Below are the code and all the weights of a small trained network. Each question names an input and a class and asks about switching units off, where a switched-off unit gives its printed mean instead of its output.

import numpy as np


def w(rows, s, z=0):
    codes = np.array(rows[::2]) - 128.0
    scale = np.full(codes.shape[1], s)
    scale[-1] = z or s
    return codes * scale


def norm(h):
    return h / np.sqrt((h * h).mean(-1, keepdims=True) + 1e-5)


def f(y):
    return np.maximum(y, 0)


def log_softmax(a):
    a = a - a.max(-1, keepdims=True)
    return a - np.log(np.exp(a).sum(-1, keepdims=True))


def net(x, mask):
    res = np.array(x, float).reshape(1, 8) / 4 @ E
    u = 0
    for l in range(2):
        y = f(norm(res) @ A[l][:, :-1].T + A[l][:, -1])
        res = res + np.where(mask[u : u + 13], y, B[l][:, -1]) @ B[l][:, :-1]
        u += 13
    return log_softmax(norm(res)[-1] @ U[:, :-1].T + U[:, -1])


A, B = {}, {}
E = w([
[138,133,135,142,107,120,115,142,132],'x0',
[136,129,112,150,137,142,112,143,118],'x1',
[123,249,216,54,94,166,182,203,4],'x2',
[124,138,124,152,127,129,107,152,129],'x3',
[133,129,136,127,119,119,125,121,126],'x4',
[157,122,115,153,127,140,109,127,108],'x5',
[177,22,253,81,243,53,102,244,72],'x6',
[63,83,149,211,81,103,225,143,68],'x7',
],0.0061)
A[0] = w([
[214,226,92,123,111,133,130,79,193,149],'0.n0',
[130,225,111,121,77,134,205,142,59,156],'0.n1',
[170,153,147,69,131,130,166,209,55,26],'0.n2',
[120,193,127,76,125,162,128,136,127,2],'0.n3',
[113,137,131,205,89,157,127,37,209,175],'0.n4',
[128,254,191,130,104,194,154,124,87,99],'0.n5',
[174,129,201,92,144,91,129,185,84,59],'0.n6',
[124,30,152,90,154,50,75,174,103,87],'0.n7',
[176,159,83,159,88,66,203,115,151,56],'0.n8',
[84,149,153,220,130,102,224,135,117,182],'0.n9',
[190,102,180,96,149,118,166,184,129,74],'0.n10',
[204,123,192,47,205,123,19,135,194,137],'0.n11',
[106,110,95,104,83,183,149,124,166,138],'0.n12',
],0.0081,0.0048)
B[0] = w([
[155,184,125,111,164,79,102,209,101,212],'0.n0',
[178,93,133,143,119,195,187,86,171,233],'0.n1',
[1,186,197,130,106,99,76,77,116,189],'0.n2',
[117,171,103,102,162,82,185,168,75,149],'0.n3',
[58,125,113,102,116,157,71,99,38,238],'0.n4',
[226,182,71,89,107,134,188,190,138,220],'0.n5',
[61,147,83,128,115,146,48,83,88,199],'0.n6',
[223,117,104,155,152,131,218,172,166,216],'0.n7',
[107,135,134,168,171,138,178,97,149,156],'0.n8',
[192,66,131,173,73,179,124,63,81,218],'0.n9',
[58,101,39,172,126,114,76,157,108,183],'0.n10',
[173,132,150,110,100,230,166,40,221,255],'0.n11',
[110,171,145,185,145,144,85,141,150,178],'0.n12',
],0.0083,0.0086)
A[1] = w([
[87,151,63,56,118,197,96,82,157,165],'1.n0',
[110,178,159,69,109,183,64,154,140,107],'1.n1',
[61,218,201,100,162,98,17,96,178,58],'1.n2',
[72,69,147,184,137,101,162,143,87,207],'1.n3',
[144,79,118,190,177,30,166,142,114,52],'1.n4',
[108,209,136,66,174,127,95,133,122,138],'1.n5',
[117,53,134,244,124,70,232,121,113,56],'1.n6',
[50,124,171,64,90,174,141,175,54,186],'1.n7',
[135,111,169,138,120,203,126,148,42,169],'1.n8',
[98,192,108,131,163,88,41,94,163,54],'1.n9',
[169,196,98,52,137,106,154,223,182,3],'1.n10',
[164,206,97,112,164,178,1,115,108,106],'1.n11',
[36,180,244,183,150,121,120,111,17,125],'1.n12',
],0.0092,0.0037)
B[1] = w([
[153,88,198,139,147,92,127,189,96,254],'1.n0',
[125,132,105,88,109,55,57,153,77,190],'1.n1',
[62,161,220,98,102,108,94,124,195,185],'1.n2',
[41,145,68,179,121,153,121,78,64,178],'1.n3',
[142,217,95,53,97,64,217,174,76,149],'1.n4',
[100,112,142,49,172,19,89,205,167,184],'1.n5',
[144,196,97,51,195,34,118,255,85,191],'1.n6',
[113,89,155,190,152,150,116,105,195,182],'1.n7',
[110,136,91,118,97,106,105,115,242,206],'1.n8',
[108,138,179,51,103,152,130,132,178,173],'1.n9',
[159,97,34,167,226,47,219,135,38,161],'1.n10',
[75,99,188,104,151,76,154,150,134,235],'1.n11',
[101,44,93,198,102,195,55,24,92,192],'1.n12',
],0.0088,0.01)
U = w([
[52,108,223,36,181,54,37,182,177,186],'0',
[184,197,42,58,204,43,193,239,65,247],'1',
[22,62,52,204,85,174,64,74,72,77],'2',
[206,204,88,146,49,213,208,107,114,29],'3',
[225,41,187,148,246,178,179,118,232,5],'4',
],0.012,0.0028)

Each question gives the input, the list of numbers given to net, and the class t.
The units are the neurons (one row each of A and B). Each row of codes is followed by its name. A weight is (code - 128) times the scale printed after its matrix; where a second scale follows, it is the last column's (A, B and U).
mask holds one flag per neuron, layer by layer. A switched-off neuron (its flag False) gives its mean, the last column of its row in B, instead of its output. The means were averaged over made-up inputs and are rounded, as every weight is.
A unit's drop is (log p(t) with every unit on - log p(t) with that unit switched off) / (log p(t) with every unit on - log p(t) with every unit switched off).
The circuit of an input: a set's keep is (log p(t) with only the set's units on - log p(t) with every unit switched off) / (log p(t) with every unit on - log p(t) with every unit switched off). Starting from the 12 units with the biggest drops (on a tie, the unit counted first), units are removed one at a time, each time the one whose removal leaves the highest keep (on an exact tie, the one counted first), for as long as the keep stays at least 0.8.
units of the circuit, in order: the units of the circuit, biggest drop first
unit that matters most: the unit with the biggest drop
top k neurons: the k neurons with the biggest drops, biggest first
top k neurons in layer l: the k neurons of layer l with the biggest drops, biggest first
drop of u: that unit's drop, to one decimal
input [2,5,7,-2,7,-2,2,6], class 2: unit that matters most => 0.n2
input [0,-6,0,-3,6,-3,8,4], class 1: top 3 neurons => [0.n7 0.n4 1.n6]
input [-5,-6,0,-2,-5,2,-8,0], class 0: top 3 neurons in layer 0 => [0.n0 0.n4 0.n7]
input [2,6,-8,5,3,1,8,1], class 1: units of the circuit, in order => [1.n4 0.n7]
input [8,5,0,-4,-8,3,4,-3], class 4: top 2 neurons in layer 0 => [0.n7 0.n11]
input [5,1,7,-5,-4,-5,2,1], class 2: units of the circuit, in order => [0.n2 1.n12]
input [6,2,0,-6,1,7,6,-1], class 4: top 2 neurons => [0.n11 0.n7]
input [7,4,1,1,-2,0,-5,8], class 3: top 3 neurons => [0.n1 0.n2 0.n6]
input [-2,-2,-4,3,-7,-1,4,0], class 4: top 2 neurons in layer 0 => [0.n11 0.n0]
input [-5,0,1,-6,-5,-6,-7,8], class 3: top 3 neurons => [0.n1 0.n2 0.n6]
input [0,-8,7,-3,3,-3,-1,6], class 3: top 2 neurons in layer 0 => [0.n5 0.n1]
input [-7,7,4,3,3,4,-1,1], class 3: top 2 neurons => [0.n1 0.n5]
input [-5,-1,-5,-3,-3,3,7,-6], class 4: drop of 0.n11 => 0.2
input [-4,2,-1,-6,7,0,3,-7], class 4: unit that matters most => 0.n11
input [-2,-5,7,0,-5,-4,2,3], class 2: drop of 0.n2 => 0.4
input [-5,-4,8,-5,-3,-1,8,1], class 2: drop of 1.n12 => 0.6
